Here is a tiny trained network, its code and every weight. The questions are about switching its units off for an input and a class, where a switched-off unit gives its printed mean instead of its output.

import numpy as np


def w(rows, s, z=0):
    codes = np.array(rows[::2]) - 128.0
    scale = np.full(codes.shape[1], s)
    scale[-1] = z or s
    return codes * scale


def f(y):
    return np.maximum(y, 0)


def log_softmax(a):
    a = a - a.max(-1, keepdims=True)
    return a - np.log(np.exp(a).sum(-1, keepdims=True))


def net(x, mask):
    res = np.array(x, float).reshape(1, 8) / 4 @ E
    y = f(res @ A[0][:, :-1].T + A[0][:, -1])
    res = res + np.where(mask, y, B[0][:, -1]) @ B[0][:, :-1]
    return log_softmax(res[-1] @ U[:, :-1].T + U[:, -1])


A, B = {}, {}
E = w([
[74,204,151,230],'x0',
[133,128,127,133],'x1',
[201,230,145,80],'x2',
[129,128,128,130],'x3',
[128,128,128,128],'x4',
[116,175,6,112],'x5',
[160,125,120,159],'x6',
[158,126,120,156],'x7',
],0.011)
A[0] = w([
[161,65,145,106,122],'neuron 0',
[207,30,198,59,207],'neuron 1',
[147,194,125,141,161],'neuron 2',
[95,172,61,147,92],'neuron 3',
[175,68,183,89,185],'neuron 4',
[129,135,154,183,143],'neuron 5',
[153,154,168,126,121],'neuron 6',
[200,115,52,58,123],'neuron 7',
[105,140,210,163,162],'neuron 8',
[153,106,93,113,124],'neuron 9',
[65,217,77,191,60],'neuron 10',
[169,100,227,100,153],'neuron 11',
[88,174,31,149,121],'neuron 12',
[133,112,111,123,97],'neuron 13',
[82,74,199,131,161],'neuron 14',
[85,64,99,160,233],'neuron 15',
[118,136,153,157,147],'neuron 16',
[159,90,160,104,159],'neuron 17',
[73,163,126,187,131],'neuron 18',
[183,166,106,91,148],'neuron 19',
[151,168,172,120,167],'neuron 20',
[150,135,111,98,126],'neuron 21',
[135,151,217,153,127],'neuron 22',
[78,118,153,156,178],'neuron 23',
[133,65,9,83,143],'neuron 24',
[90,121,204,209,134],'neuron 25',
[170,191,152,97,134],'neuron 26',
[115,114,79,52,160],'neuron 27',
[196,229,165,78,141],'neuron 28',
[123,174,56,113,93],'neuron 29',
[152,119,143,115,112],'neuron 30',
[76,40,101,178,253],'neuron 31',
],0.013,0.0055)
B[0] = w([
[97,107,128,140,176],'neuron 0',
[49,41,162,136,251],'neuron 1',
[89,139,132,103,186],'neuron 2',
[90,77,128,134,185],'neuron 3',
[80,76,166,128,208],'neuron 4',
[131,151,161,134,178],'neuron 5',
[105,156,121,117,166],'neuron 6',
[190,98,111,73,207],'neuron 7',
[148,190,154,141,204],'neuron 8',
[148,124,105,130,157],'neuron 9',
[27,105,173,129,215],'neuron 10',
[59,155,141,116,215],'neuron 11',
[97,55,122,137,210],'neuron 12',
[128,125,109,125,137],'neuron 13',
[151,138,166,151,201],'neuron 14',
[149,97,120,217,216],'neuron 15',
[132,148,147,126,164],'neuron 16',
[99,95,149,119,177],'neuron 17',
[126,114,185,118,199],'neuron 18',
[141,103,130,68,186],'neuron 19',
[92,167,131,118,183],'neuron 20',
[145,119,126,101,155],'neuron 21',
[131,192,144,129,198],'neuron 22',
[158,130,158,150,184],'neuron 23',
[177,109,61,148,218],'neuron 24',
[170,164,182,134,221],'neuron 25',
[97,143,110,52,192],'neuron 26',
[173,110,95,125,189],'neuron 27',
[91,151,111,3,231],'neuron 28',
[147,86,169,96,182],'neuron 29',
[120,120,139,109,147],'neuron 30',
[184,86,178,197,241],'neuron 31',
],0.033,0.014)
U = w([
[89,3,152,194,180],'0',
[55,54,147,60,222],'1',
[219,13,25,173,1],'2',
[219,62,82,22,95],'3',
[218,113,215,127,67],'4',
[99,225,133,84,88],'5',
],0.0066,0.0038)

Each question gives the input, the list of numbers given to net, and the class t.
The units are the neurons (one row each of A and B). Each row of codes is followed by its name. A weight is (code - 128) times the scale printed after its matrix; where a second scale follows, it is the last column's (A, B and U).
mask holds one flag per neuron, in row order. A switched-off neuron (its flag False) gives its mean, the last column of its row in B, instead of its output. The means were averaged over made-up inputs and are rounded, as every weight is.
A unit's drop is (log p(t) with every unit on - log p(t) with that unit switched off) / (log p(t) with every unit on - log p(t) with every unit switched off).
The circuit of an input: a set's keep is (log p(t) with only the set's units on - log p(t) with every unit switched off) / (log p(t) with every unit on - log p(t) with every unit switched off). Starting from the 12 units with the biggest drops (on a tie, the unit counted first), units are removed one at a time, each time the one whose removal leaves the highest keep (on an exact tie, the one counted first), for as long as the keep stays at least 0.8.
units of the circuit, in order: the units of the circuit, biggest drop first
unit that matters most: the unit with the biggest drop
top k neurons: the k neurons with the biggest drops, biggest first
drop of u: that unit's drop, to one decimal
input [0,-3,1,8,-3,7,-3,-3], class 3: units of the circuit, in order => neuron 1; neuron 24
input [1,4,7,1,-1,-8,-5,-7], class 5: unit that matters most => neuron 22
input [-6,6,3,0,-8,1,3,-6], class 3: units of the circuit, in order => neuron 7; neuron 10
input [0,-4,5,-4,7,5,-7,1], class 3: units of the circuit, in order => neuron 1; neuron 7
input [1,1,-5,4,7,7,6,-4], class 0: top 3 neurons => neuron 10; neuron 12; neuron 3
input [0,-3,6,-1,-5,7,1,-1], class 3: units of the circuit, in order => neuron 7; neuron 1
input [-8,0,-4,8,-4,1,5,-1], class 2: top 3 neurons => neuron 24; neuron 7; neuron 10
input [0,7,0,7,-1,-5,-7,0], class 0: top 2 neurons => neuron 28; neuron 1
input [2,1,1,-2,-8,0,7,-1], class 5: top 2 neurons => neuron 1; neuron 31
input [1,4,-1,-8,-1,-7,0,4], class 4: top 2 neurons => neuron 25; neuron 8
input [0,6,6,2,8,7,-7,-6], class 3: drop of neuron 1 => 0.2
input [4,8,-2,3,-1,-5,-2,3], class 4: drop of neuron 7 => 0.0
input [5,4,0,-4,6,-5,-6,-1], class 4: drop of neuron 28 => 0.1
input [1,-7,6,8,6,-6,3,-8], class 5: top neuron => neuron 22
